Here is a tiny trained network, its code and every weight. The questions are about switching its units off for an input and a class, where a switched-off unit gives its printed mean instead of its output.

import numpy as np


def w(rows, s, z=0):
    codes = np.array(rows[::2]) - 128.0
    scale = np.full(codes.shape[1], s)
    scale[-1] = z or s
    return codes * scale


def f(y):
    return np.maximum(y, 0)


def log_softmax(a):
    a = a - a.max(-1, keepdims=True)
    return a - np.log(np.exp(a).sum(-1, keepdims=True))


def net(x, mask):
    res = np.array(x, float).reshape(1, 7) / 4 @ E
    y = f(res @ A[0][:, :-1].T + A[0][:, -1])
    res = res + np.where(mask, y, B[0][:, -1]) @ B[0][:, :-1]
    return log_softmax(res[-1] @ U[:, :-1].T + U[:, -1])


A, B = {}, {}
E = w([
[148,55,101,187,87,212,130,156,197,128],'x0',
[121,130,126,130,131,128,125,127,129,125],'x1',
[126,165,76,125,120,137,250,83,153,95],'x2',
[38,117,164,120,80,129,132,60,174,209],'x3',
[127,124,121,127,132,124,122,123,129,128],'x4',
[127,125,135,130,124,115,136,137,131,126],'x5',
[127,127,125,128,131,124,128,127,129,128],'x6',
],0.013)
A[0] = w([
[190,110,93,154,142,134,99,209,95,67,123],'neuron 0',
[172,198,96,62,163,124,207,136,98,27,138],'neuron 1',
[163,217,81,90,167,80,185,104,48,28,147],'neuron 2',
[169,101,106,149,150,127,102,177,117,90,67],'neuron 3',
[118,60,177,139,90,139,59,138,175,203,113],'neuron 4',
[126,149,178,69,141,96,79,148,74,151,146],'neuron 5',
[114,62,181,178,90,149,78,102,170,177,100],'neuron 6',
[149,88,114,142,151,150,123,167,74,78,179],'neuron 7',
[102,70,171,164,97,158,72,124,208,192,104],'neuron 8',
[59,126,162,64,73,101,152,25,169,184,179],'neuron 9',
[172,63,81,187,110,181,163,157,188,111,177],'neuron 10',
[116,126,158,147,152,112,56,179,61,134,74],'neuron 11',
[147,103,108,138,120,134,96,187,120,86,56],'neuron 12',
[94,145,90,183,98,149,237,63,171,96,193],'neuron 13',
[168,66,46,207,81,176,153,182,216,82,22],'neuron 14',
[106,148,50,125,115,154,254,81,197,130,4],'neuron 15',
[121,90,165,133,143,110,55,174,60,123,119],'neuron 16',
[98,197,178,70,154,67,95,112,82,190,50],'neuron 17',
[170,164,92,88,151,109,159,106,110,52,115],'neuron 18',
[135,76,174,105,128,145,138,116,127,132,103],'neuron 19',
[48,158,157,73,92,105,174,53,168,216,15],'neuron 20',
],0.0077,0.011)
B[0] = w([
[150,118,192,142,149,140,86,94,95,76,199],'neuron 0',
[104,136,87,110,101,132,151,151,167,190,221],'neuron 1',
[81,120,70,97,107,124,184,147,169,194,236],'neuron 2',
[116,94,124,170,112,174,109,150,114,100,156],'neuron 3',
[71,95,97,137,68,129,170,158,133,144,195],'neuron 4',
[165,165,164,122,171,123,98,95,135,96,187],'neuron 5',
[93,128,88,147,95,144,159,178,153,156,188],'neuron 6',
[148,156,146,102,150,103,123,101,138,126,195],'neuron 7',
[66,92,75,142,80,135,162,161,138,167,200],'neuron 8',
[138,81,170,176,123,169,80,160,76,74,245],'neuron 9',
[99,110,165,168,101,174,83,128,96,82,235],'neuron 10',
[170,163,137,97,163,75,145,99,152,120,164],'neuron 11',
[106,89,152,147,110,155,98,137,129,106,147],'neuron 12',
[167,186,129,75,170,71,131,86,151,126,254],'neuron 13',
[232,207,144,70,224,44,105,63,128,98,197],'neuron 14',
[120,41,202,186,131,202,36,130,43,37,188],'neuron 15',
[172,151,176,106,163,102,98,91,118,87,181],'neuron 16',
[118,74,200,189,126,184,57,150,73,69,173],'neuron 17',
[104,133,115,118,110,122,155,146,148,164,181],'neuron 18',
[135,135,111,132,127,135,138,154,129,134,136],'neuron 19',
[254,221,145,71,229,63,108,54,150,90,185],'neuron 20',
],0.0094,0.014)
U = w([
[178,215,146,12,200,52,148,84,161,113,185],'0',
[107,44,196,244,125,188,101,125,83,62,203],'1',
[34,93,27,121,59,137,236,165,194,254,7],'2',
],0.0085,0.0011)

Each question gives the input, the list of numbers given to net, and the class t.
The units are the neurons (one row each of A and B). Each row of codes is followed by its name. A weight is (code - 128) times the scale printed after its matrix; where a second scale follows, it is the last column's (A, B and U).
mask holds one flag per neuron, in row order. A switched-off neuron (its flag False) gives its mean, the last column of its row in B, instead of its output. The means were averaged over made-up inputs and are rounded, as every weight is.
A unit's drop is (log p(t) with every unit on - log p(t) with that unit switched off) / (log p(t) with every unit on - log p(t) with every unit switched off).
most important unit: the unit with the biggest drop
k most important neurons: the k neurons with the biggest drops, biggest first
drop of u: that unit's drop, to one decimal
input [0,-4,-5,-7,-3,7,-2], class 0: 3 most important neurons : [neuron 9; neuron 11; neuron 15]
input [6,-4,3,-4,3,1,-2], class 0: most important unit : neuron 14
input [-8,-5,-3,2,4,-2,2], class 1: 2 most important neurons : [neuron 17; neuron 13]
input [6,6,7,-1,3,-8,2], class 0: 3 most important neurons : [neuron 14; neuron 13; neuron 9]
input [-4,8,0,5,2,3,-3], class 1: 4 most important neurons : [neuron 9; neuron 17; neuron 14; neuron 13]
input [2,4,6,5,5,7,-5], class 1: 3 most important neurons : [neuron 15; neuron 9; neuron 14]
input [4,-4,-4,1,-5,-2,-6], class 2: 2 most important neurons : [neuron 9; neuron 15]
input [-8,-4,-5,7,4,-2,0], class 1: 2 most important neurons : [neuron 17; neuron 9]
input [0,1,-4,-1,-2,-5,3], class 0: 2 most important neurons : [neuron 9; neuron 15]
input [2,-8,5,4,4,-2,-5], class 1: 3 most important neurons : [neuron 15; neuron 9; neuron 14]
input [7,3,2,-6,-6,3,-6], class 0: 3 most important neurons : [neuron 14; neuron 9; neuron 15]
input [5,-8,1,-5,-8,-5,1], class 0: 4 most important neurons : [neuron 14; neuron 9; neuron 15; neuron 17]
input [-8,3,-3,8,-5,-7,-1], class 1: 2 most important neurons : [neuron 17; neuron 9]
input [1,-7,3,5,0,5,1], class 1: 3 most important neurons : [neuron 9; neuron 14; neuron 15]
input [2,-2,7,7,5,-3,5], class 1: most important unit : neuron 15
input [3,-3,3,-1,6,5,4], class 0: drop of neuron 13 : 0.1
input [-4,7,0,2,-6,1,6], class 1: drop of neuron 14 : 0.7
input [-5,1,-3,7,-5,5,2], class 1: drop of neuron 17 : 0.3
